Below are the code and all the weights of a small trained network. Each question names an input and a class and asks about switching units off, where a switched-off unit gives its printed mean instead of its output.

import numpy as np


def w(rows, s, z=0):
    codes = np.array(rows[::2]) - 128.0
    scale = np.full(codes.shape[1], s)
    scale[-1] = z or s
    return codes * scale


def f(y):
    return y / 2 * (1 + np.tanh(0.7978845608 * (y + 0.044715 * y**3)))


def log_softmax(a):
    a = a - a.max(-1, keepdims=True)
    return a - np.log(np.exp(a).sum(-1, keepdims=True))


def net(x, mask):
    res = np.array(x, float).reshape(1, 8) / 4 @ E
    y = f(res @ A[0][:, :-1].T + A[0][:, -1])
    res = res + np.where(mask, y, B[0][:, -1]) @ B[0][:, :-1]
    return log_softmax(res[-1] @ U[:, :-1].T + U[:, -1])


A, B = {}, {}
E = w([
[184,47,79,143,191,165],'x0',
[125,128,130,122,127,136],'x1',
[138,127,112,138,108,129],'x2',
[136,128,104,125,90,157],'x3',
[11,122,68,178,132,144],'x4',
[130,128,124,130,122,130],'x5',
[144,125,206,244,117,205],'x6',
[121,128,141,125,147,119],'x7',
],0.012)
A[0] = w([
[121,252,141,114,75,91,94],'neuron 0',
[117,134,170,98,153,138,85],'neuron 1',
[181,139,152,114,113,124,6],'neuron 2',
[62,149,99,162,130,140,86],'neuron 3',
[168,160,149,107,159,142,139],'neuron 4',
[174,138,152,87,121,113,146],'neuron 5',
[99,174,166,138,56,91,89],'neuron 6',
[111,136,73,76,153,86,181],'neuron 7',
[135,113,197,213,122,164,136],'neuron 8',
[213,159,181,98,128,142,75],'neuron 9',
[194,33,63,157,155,127,143],'neuron 10',
[40,135,97,158,161,162,51],'neuron 11',
[206,167,142,96,126,150,68],'neuron 12',
[125,144,192,207,101,127,205],'neuron 13',
[151,141,167,151,128,173,108],'neuron 14',
[93,155,199,108,71,100,21],'neuron 15',
[162,46,91,134,184,162,15],'neuron 16',
[141,129,72,34,105,46,198],'neuron 17',
[105,122,73,180,120,96,23],'neuron 18',
[220,158,164,108,134,129,24],'neuron 19',
[126,149,109,109,178,89,124],'neuron 20',
[166,67,123,122,177,169,10],'neuron 21',
[142,131,156,162,133,158,195],'neuron 22',
[56,120,71,172,157,159,36],'neuron 23',
[176,128,111,173,83,101,158],'neuron 24',
],0.013,0.0014)
B[0] = w([
[164,140,201,70,212,193,215],'neuron 0',
[109,131,132,118,135,121,142],'neuron 1',
[145,158,99,163,125,61,171],'neuron 2',
[171,138,110,203,138,92,185],'neuron 3',
[123,139,118,163,94,92,169],'neuron 4',
[173,138,103,159,63,88,187],'neuron 5',
[215,183,235,38,208,167,198],'neuron 6',
[48,63,99,98,85,144,204],'neuron 7',
[2,54,106,94,49,174,238],'neuron 8',
[132,164,108,202,97,58,219],'neuron 9',
[208,149,202,66,169,193,240],'neuron 10',
[175,193,62,182,83,32,199],'neuron 11',
[152,156,75,149,113,39,197],'neuron 12',
[84,75,128,64,118,156,218],'neuron 13',
[52,105,113,108,95,126,182],'neuron 14',
[174,155,175,95,142,151,194],'neuron 15',
[191,204,237,56,164,185,223],'neuron 16',
[59,54,108,112,49,188,252],'neuron 17',
[138,136,127,129,120,92,158],'neuron 18',
[137,161,73,189,117,82,214],'neuron 19',
[88,99,106,167,167,160,165],'neuron 20',
[129,131,135,129,201,153,204],'neuron 21',
[88,45,129,75,111,100,179],'neuron 22',
[133,170,111,212,141,74,200],'neuron 23',
[105,144,82,107,124,137,150],'neuron 24',
],0.0083,0.014)
U = w([
[66,7,101,80,51,161,252],'0',
[158,194,173,65,201,178,96],'1',
[133,194,81,179,85,36,19],'2',
],0.014,0.0016)

Each question gives the input, the list of numbers given to net, and the class t.
The units are the neurons (one row each of A and B). Each row of codes is followed by its name. A weight is (code - 128) times the scale printed after its matrix; where a second scale follows, it is the last column's (A, B and U).
mask holds one flag per neuron, in row order. A switched-off neuron (its flag False) gives its mean, the last column of its row in B, instead of its output. The means were averaged over made-up inputs and are rounded, as every weight is.
A unit's drop is (log p(t) with every unit on - log p(t) with that unit switched off) / (log p(t) with every unit on - log p(t) with every unit switched off).
The circuit of an input: a set's keep is (log p(t) with only the set's units on - log p(t) with every unit switched off) / (log p(t) with every unit on - log p(t) with every unit switched off). Starting from the 12 units with the biggest drops (on a tie, the unit counted first), units are removed one at a time, each time the one whose removal leaves the highest keep (on an exact tie, the one counted first), for as long as the keep stays at least 0.8.
circuit, biggest first: the units of the circuit, biggest drop first
k most important neurons: the k neurons with the biggest drops, biggest first
drop when u is switched off: that unit's drop, to one decimal
input [5,-2,0,8,6,-7,-1,-4], class 2: circuit, biggest first	neuron 23
input [-7,6,-6,3,-1,2,7,6], class 0: 3 most important neurons	neuron 8; neuron 13; neuron 16
input [2,7,6,8,3,-7,-2,0], class 2: 2 most important neurons	neuron 8; neuron 13
input [-7,8,6,2,6,8,-5,1], class 1: 2 most important neurons	neuron 0; neuron 6
input [-6,0,3,5,0,-1,-4,-7], class 1: 2 most important neurons	neuron 0; neuron 6
input [3,-2,2,-2,-5,-4,-5,4], class 0: 4 most important neurons	neuron 17; neuron 7; neuron 11; neuron 23
input [7,6,-8,-2,-6,-5,7,-2], class 0: 4 most important neurons	neuron 8; neuron 22; neuron 14; neuron 6
input [6,8,3,-6,3,1,-5,-5], class 1: 3 most important neurons	neuron 16; neuron 8; neuron 10
input [-8,-5,-1,7,-8,-3,8,2], class 0: 2 most important neurons	neuron 8; neuron 13
input [5,-3,8,4,8,-7,5,-3], class 2: 2 most important neurons	neuron 11; neuron 23
input [-5,5,0,-4,-8,2,6,-5], class 2: 2 most important neurons	neuron 9; neuron 19
input [7,1,7,0,6,2,-1,4], class 1: 2 most important neurons	neuron 10; neuron 16
input [6,-7,3,-7,5,-7,-4,0], class 1: 2 most important neurons	neuron 16; neuron 10
input [-5,-7,-5,-7,-7,-2,5,-5], class 2: circuit, biggest first	neuron 9
input [1,8,-8,0,-2,8,0,-7], class 2: drop when neuron 6 is switched off	0.2
input [-1,-8,-4,-6,-7,-4,8,7], class 0: drop when neuron 8 is switched off	1.2
input [-5,-7,8,-1,5,3,-2,-4], class 1: drop when neuron 6 is switched off	0.9
